Here is a tiny trained network, its code and every weight. The questions are about switching its units off for an input and a class, where a switched-off unit gives its printed mean instead of its output.

import numpy as np


def w(rows, s, z=0):
    codes = np.array(rows[::2]) - 128.0
    scale = np.full(codes.shape[1], s)
    scale[-1] = z or s
    return codes * scale


def norm(h):
    return h / np.sqrt((h * h).mean(-1, keepdims=True) + 1e-5)


def f(y):
    return np.maximum(y, 0)


def log_softmax(a):
    a = a - a.max(-1, keepdims=True)
    return a - np.log(np.exp(a).sum(-1, keepdims=True))


def net(x, mask):
    res = np.array(x, float).reshape(1, 6) / 4 @ E
    u = 0
    for l in range(3):
        y = f(norm(res) @ A[l][:, :-1].T + A[l][:, -1])
        res = res + np.where(mask[u : u + 6], y, B[l][:, -1]) @ B[l][:, :-1]
        u += 6
    return log_softmax(norm(res)[-1] @ U[:, :-1].T + U[:, -1])


A, B = {}, {}
E = w([
[106,126,97,241,191,163,137,198,96,99],'x0',
[42,149,146,160,159,154,47,179,207,122],'x1',
[133,96,202,127,58,133,242,118,26,121],'x2',
[206,96,69,55,132,112,159,81,24,252],'x3',
[105,72,131,122,76,254,58,206,127,95],'x4',
[129,94,89,88,170,234,247,72,160,83],'x5',
],0.0099)
A[0] = w([
[156,172,89,123,198,67,67,162,150,192,105],'0.n1',
[151,118,160,195,62,78,144,113,70,120,195],'0.n2',
[219,141,148,40,75,58,98,76,91,187,110],'0.n3',
[107,118,111,34,88,159,83,134,147,185,2],'0.n4',
[85,166,183,185,77,4,94,149,161,134,101],'0.n5',
[138,161,128,74,164,69,164,18,216,101,118],'0.n6',
],0.012,0.0062)
B[0] = w([
[41,230,105,158,182,186,45,130,140,126,214],'0.n1',
[174,200,143,22,97,145,117,89,158,182,209],'0.n2',
[187,84,27,124,74,164,182,106,54,16,245],'0.n3',
[152,50,176,162,68,115,184,112,100,170,163],'0.n4',
[137,163,196,76,96,39,156,252,124,168,221],'0.n5',
[45,179,104,121,199,220,115,155,120,142,220],'0.n6',
],0.012,0.011)
A[1] = w([
[206,117,119,120,142,183,109,44,180,181,132],'1.n1',
[96,169,127,147,119,213,45,137,122,144,163],'1.n2',
[72,54,84,90,162,163,96,81,208,226,2],'1.n3',
[102,128,123,204,226,177,177,104,110,163,139],'1.n4',
[202,81,83,105,98,130,186,122,71,108,180],'1.n5',
[101,133,139,168,223,140,187,9,138,159,75],'1.n6',
],0.014,0.0057)
B[1] = w([
[135,125,143,154,72,174,117,245,42,118,166],'1.n1',
[54,78,57,91,136,150,129,112,143,56,254],'1.n2',
[98,83,152,122,18,173,109,247,14,169,156],'1.n3',
[232,163,181,175,138,103,47,91,148,191,216],'1.n4',
[210,65,204,160,42,135,174,100,137,147,255],'1.n5',
[69,182,89,117,141,227,30,180,113,134,180],'1.n6',
],0.013,0.012)
A[2] = w([
[115,150,166,125,168,77,103,128,150,124,124],'2.n1',
[152,172,99,109,169,96,162,95,116,132,104],'2.n2',
[2,66,73,167,199,34,194,47,80,186,7],'2.n3',
[130,105,120,123,120,172,113,119,129,140,150],'2.n4',
[171,162,124,127,168,143,128,90,79,169,135],'2.n5',
[125,134,176,127,120,173,131,131,159,118,136],'2.n6',
],0.023,0.019)
B[2] = w([
[204,156,172,181,99,125,121,142,145,169,178],'2.n1',
[101,126,102,96,162,212,126,103,149,79,141],'2.n2',
[54,162,86,1,175,205,99,176,127,65,128],'2.n3',
[104,121,123,132,118,142,114,142,125,97,246],'2.n4',
[118,108,58,72,128,163,128,127,149,65,198],'2.n5',
[91,124,97,91,163,165,135,157,126,126,216],'2.n6',
],0.025,0.012)
U = w([
[26,141,44,104,183,214,59,130,156,50,161],'0',
[242,52,161,98,43,105,247,74,72,111,89],'1',
[157,194,104,119,133,29,96,83,116,147,2],'2',
[100,183,240,172,133,94,60,215,139,178,216],'3',
],0.015,0.009)

Each question gives the input, the list of numbers given to net, and the class t.
The units are the neurons (one row each of A and B). Each row of codes is followed by its name. A weight is (code - 128) times the scale printed after its matrix; where a second scale follows, it is the last column's (A, B and U).
mask holds one flag per neuron, layer by layer. A switched-off neuron (its flag False) gives its mean, the last column of its row in B, instead of its output. The means were averaged over made-up inputs and are rounded, as every weight is.
A unit's drop is (log p(t) with every unit on - log p(t) with that unit switched off) / (log p(t) with every unit on - log p(t) with every unit switched off).
The circuit of an input: a set's keep is (log p(t) with only the set's units on - log p(t) with every unit switched off) / (log p(t) with every unit on - log p(t) with every unit switched off). Starting from the 12 units with the biggest drops (on a tie, the unit counted first), units are removed one at a time, each time the one whose removal leaves the highest keep (on an exact tie, the one counted first), for as long as the keep stays at least 0.8.
units of the circuit, in order: the units of the circuit, biggest drop first
k most important neurons: the k neurons with the biggest drops, biggest first
top k neurons in layer l: the k neurons of layer l with the biggest drops, biggest first
drop of u: that unit's drop, to one decimal
input [-3,4,2,-3,-4,-8], class 3: top neuron in layer 0	[0.n5]
input [-8,-7,-7,8,-6,-8], class 0: 3 most important neurons	[0.n1; 0.n6; 2.n5]
input [3,7,-1,8,7,8], class 3: 4 most important neurons	[0.n3; 1.n3; 0.n1; 0.n6]
input [4,5,-6,-4,-2,0], class 3: top 2 neurons in layer 2	[2.n1; 2.n5]
input [-3,7,0,3,0,-4], class 3: top 3 neurons in layer 0	[0.n5; 0.n6; 0.n1]
input [-6,8,-4,-7,-7,0], class 3: top 2 neurons in layer 0	[0.n5; 0.n3]
input [3,-4,8,-3,-4,3], class 0: 2 most important neurons	[0.n3; 0.n5]
input [0,-6,4,-1,-4,7], class 0: 2 most important neurons	[0.n6; 1.n6]
input [-7,2,-7,-8,3,-4], class 3: 2 most important neurons	[0.n5; 2.n1]
input [2,-2,6,-1,2,7], class 1: 2 most important neurons	[0.n1; 0.n6]
input [-3,-6,2,-2,8,7], class 1: 3 most important neurons	[0.n1; 0.n6; 1.n5]
input [0,5,-1,7,4,1], class 1: 2 most important neurons	[0.n4; 0.n6]
input [-5,8,8,-6,1,2], class 3: 2 most important neurons	[0.n3; 0.n6]
input [-6,2,5,-6,-3,0], class 3: units of the circuit, in order	[0.n5]
input [6,-8,4,-2,5,1], class 1: 2 most important neurons	[0.n1; 0.n6]
input [6,-3,8,2,7,2], class 1: 3 most important neurons	[0.n1; 0.n6; 1.n5]
input [-2,3,-2,-4,-8,-8], class 3: drop of 0.n5	0.4
input [-7,5,6,1,-1,2], class 1: drop of 0.n3	1.1
input [-8,-4,-1,5,6,-2], class 1: drop of 2.n6	0.0
input [-5,-5,4,-4,-6,6], class 0: units of the circuit, in order	[0.n6]
